Here is a tiny trained network, its code and every weight. The questions are about switching its units off for an input and a class, where a switched-off unit gives its printed mean instead of its output.

import numpy as np


def w(rows, s, z=0):
    codes = np.array(rows[::2]) - 128.0
    scale = np.full(codes.shape[1], s)
    scale[-1] = z or s
    return codes * scale


def norm(h):
    return h / np.sqrt((h * h).mean(-1, keepdims=True) + 1e-5)


def f(y):
    return np.maximum(y, 0)


def log_softmax(a):
    a = a - a.max(-1, keepdims=True)
    return a - np.log(np.exp(a).sum(-1, keepdims=True))


def net(x, mask):
    res = np.array(x, float).reshape(1, 5) / 4 @ E
    u = 0
    for l in range(2):
        y = f(norm(res) @ A[l][:, :-1].T + A[l][:, -1])
        res = res + np.where(mask[u : u + 5], y, B[l][:, -1]) @ B[l][:, :-1]
        u += 5
    return log_softmax(norm(res)[-1] @ U[:, :-1].T + U[:, -1])


A, B = {}, {}
E = w([
[139,115,151,102,97,154,131,120],'x0',
[195,180,71,175,61,46,40,83],'x1',
[183,165,121,131,241,69,92,148],'x2',
[222,90,218,89,84,191,154,95],'x3',
[255,160,94,117,151,124,76,103],'x4',
],0.0099)
A[0] = w([
[192,76,138,161,71,184,156,142,2],'L0N1',
[88,139,17,248,86,78,61,62,125],'L0N2',
[43,118,167,82,159,155,240,210,32],'L0N3',
[173,159,55,76,227,52,111,93,2],'L0N4',
[139,108,118,234,252,54,119,2,115],'L0N5',
],0.0082,0.0042)
B[0] = w([
[152,90,152,72,135,117,181,75,161],'L0N1',
[89,215,113,160,48,115,128,74,255],'L0N2',
[106,3,129,219,198,206,158,177,235],'L0N3',
[159,131,118,80,207,133,38,225,198],'L0N4',
[125,134,81,80,135,175,154,118,210],'L0N5',
],0.013,0.008)
A[1] = w([
[185,181,136,254,138,76,155,65,2],'L1N1',
[140,128,76,48,229,78,36,160,140],'L1N2',
[96,193,83,40,241,141,118,143,43],'L1N3',
[117,172,72,156,27,77,143,123,29],'L1N4',
[98,225,66,145,32,90,140,125,103],'L1N5',
],0.0098,0.005)
B[1] = w([
[118,153,79,157,140,87,130,78,155],'L1N1',
[183,213,70,150,201,80,111,218,236],'L1N2',
[253,138,160,162,168,132,98,226,199],'L1N3',
[115,144,78,139,80,70,5,24,205],'L1N4',
[63,107,150,176,75,88,118,61,255],'L1N5',
],0.012,0.0084)
U = w([
[51,212,41,184,32,54,24,54,142],'0',
[186,92,171,45,56,201,174,71,45],'1',
[200,213,53,147,205,75,53,224,51],'2',
[10,46,173,160,190,228,215,209,255],'3',
],0.013,0.0021)

Each question gives the input, the list of numbers given to net, and the class t.
The units are the neurons (one row each of A and B). Each row of codes is followed by its name. A weight is (code - 128) times the scale printed after its matrix; where a second scale follows, it is the last column's (A, B and U).
mask holds one flag per neuron, layer by layer. A switched-off neuron (its flag False) gives its mean, the last column of its row in B, instead of its output. The means were averaged over made-up inputs and are rounded, as every weight is.
A unit's drop is (log p(t) with every unit on - log p(t) with that unit switched off) / (log p(t) with every unit on - log p(t) with every unit switched off).
unit that matters most: the unit with the biggest drop
k most important neurons: the k neurons with the biggest drops, biggest first
top k neurons in layer l: the k neurons of layer l with the biggest drops, biggest first
drop when u is switched off: that unit's drop, to one decimal
input [8,-2,4,5,2], class 1: 2 most important neurons : (L0N4, L0N3)
input [5,-4,5,3,1], class 3: unit that matters most : L0N4
input [-6,2,-6,3,-5], class 3: 2 most important neurons : (L0N2, L1N4)
input [-4,0,0,8,7], class 1: 2 most important neurons : (L0N4, L1N2)
input [5,0,1,3,3], class 1: 2 most important neurons : (L0N4, L1N2)
input [5,5,-7,6,-1], class 1: 2 most important neurons : (L0N2, L0N1)
input [-4,-3,-7,3,4], class 1: 2 most important neurons : (L0N1, L0N3)
input [-5,-1,2,6,1], class 1: top 2 neurons in layer 0 : (L0N4, L0N3)
input [-6,1,-4,7,-4], class 1: top 2 neurons in layer 0 : (L0N1, L0N3)
input [3,1,6,8,-3], class 1: top 2 neurons in layer 0 : (L0N4, L0N3)
input [-5,-5,4,0,-2], class 3: drop when L0N3 is switched off : 0.3
input [-3,-3,4,-4,-5], class 3: drop when L0N3 is switched off : 0.4
input [0,-5,7,2,-2], class 3: drop when L0N3 is switched off : 0.8
